Below is a small trained network, with its code and all its weights. Each question gives an input and a class and asks what happens when units are switched off, that is, made to give their printed mean instead of their output.

import numpy as np


def w(rows, s, z=0):
    codes = np.array(rows[::2]) - 128.0
    scale = np.full(codes.shape[1], s)
    scale[-1] = z or s
    return codes * scale


def f(y):
    return y / 2 * (1 + np.tanh(0.7978845608 * (y + 0.044715 * y**3)))


def log_softmax(a):
    a = a - a.max(-1, keepdims=True)
    return a - np.log(np.exp(a).sum(-1, keepdims=True))


def net(x, mask):
    res = np.array(x, float).reshape(1, 6) / 4 @ E
    y = f(res @ A[0][:, :-1].T + A[0][:, -1])
    res = res + np.where(mask, y, B[0][:, -1]) @ B[0][:, :-1]
    return log_softmax(res[-1] @ U[:, :-1].T + U[:, -1])


A, B = {}, {}
E = w([
[197,78,166],'x0',
[43,150,108],'x1',
[127,132,124],'x2',
[131,132,126],'x3',
[125,117,133],'x4',
[145,29,3],'x5',
],0.012)
A[0] = w([
[97,121,109,113],'N1',
[56,160,120,49],'N2',
[118,120,24,154],'N3',
[178,76,122,102],'N4',
[52,210,129,92],'N5',
[177,161,130,107],'N6',
[112,91,9,167],'N7',
[97,185,166,169],'N8',
[168,147,89,104],'N9',
[177,152,188,95],'N10',
[181,141,213,247],'N11',
[78,192,147,243],'N12',
[154,169,215,130],'N13',
],0.013,0.011)
B[0] = w([
[122,123,101,139],'N1',
[6,87,173,149],'N2',
[90,80,88,214],'N3',
[197,42,103,161],'N4',
[73,107,219,190],'N5',
[111,166,119,138],'N6',
[98,57,44,244],'N7',
[161,153,165,206],'N8',
[128,94,147,134],'N9',
[72,117,57,173],'N10',
[103,225,60,252],'N11',
[183,156,187,241],'N12',
[28,163,85,214],'N13',
],0.011,0.015)
U = w([
[138,182,155,254],'0',
[76,141,92,80],'1',
[151,88,109,229],'2',
[248,82,117,25],'3',
[114,146,187,27],'4',
],0.016,0.0073)

Each question gives the input, the list of numbers given to net, and the class t.
The units are the neurons (one row each of A and B). Each row of codes is followed by its name. A weight is (code - 128) times the scale printed after its matrix; where a second scale follows, it is the last column's (A, B and U).
mask holds one flag per neuron, in row order. A switched-off neuron (its flag False) gives its mean, the last column of its row in B, instead of its output. The means were averaged over made-up inputs and are rounded, as every weight is.
A unit's drop is (log p(t) with every unit on - log p(t) with that unit switched off) / (log p(t) with every unit on - log p(t) with every unit switched off).
The circuit of an input: a set's keep is (log p(t) with only the set's units on - log p(t) with every unit switched off) / (log p(t) with every unit on - log p(t) with every unit switched off). Starting from the 12 units with the biggest drops (on a tie, the unit counted first), units are removed one at a time, each time the one whose removal leaves the highest keep (on an exact tie, the one counted first), for as long as the keep stays at least 0.8.
circuit, biggest first: the units of the circuit, biggest drop first
unit that matters most: the unit with the biggest drop
top k neurons: the k neurons with the biggest drops, biggest first
drop when u is switched off: that unit's drop, to one decimal
input [2,2,6,7,7,4], class 2: unit that matters most => N11
input [-8,-4,-1,2,-1,2], class 2: circuit, biggest first => N11, N13
input [4,-2,2,4,-4,1], class 3: top 2 neurons => N13, N4
input [5,3,2,2,4,-5], class 0: top 4 neurons => N7, N3, N12, N8
input [3,-1,2,-3,-3,1], class 3: circuit, biggest first => N13, N5
input [4,-5,2,-6,-4,-7], class 1: top 3 neurons => N13, N10, N11
input [4,-8,2,1,5,0], class 1: top 4 neurons => N11, N12, N10, N8
input [1,2,3,1,4,6], class 2: top 2 neurons => N11, N13
input [0,7,4,7,4,-6], class 4: top 2 neurons => N5, N2
input [0,-6,1,3,5,0], class 0: top 4 neurons => N7, N3, N13, N11
input [6,5,-2,-1,-8,2], class 2: top 3 neurons => N13, N12, N11
input [5,-4,3,-2,5,-6], class 1: top 2 neurons => N13, N10
input [7,-1,3,-5,6,8], class 3: top 3 neurons => N4, N13, N11
input [2,-6,-8,6,-3,-3], class 1: circuit, biggest first => N13
input [5,-2,4,-2,-5,-8], class 1: top 3 neurons => N13, N10, N11
input [6,6,-2,4,-1,-6], class 0: top 2 neurons => N7, N12
input [-5,-3,8,6,-1,4], class 2: drop when N13 is switched off => 0.3
input [-7,5,-2,-5,-2,-8], class 4: drop when N5 is switched off => 0.2
input [-3,1,6,-3,-2,-8], class 4: drop when N3 is switched off => -0.2
input [-6,3,2,-6,-1,-7], class 4: circuit, biggest first => N5
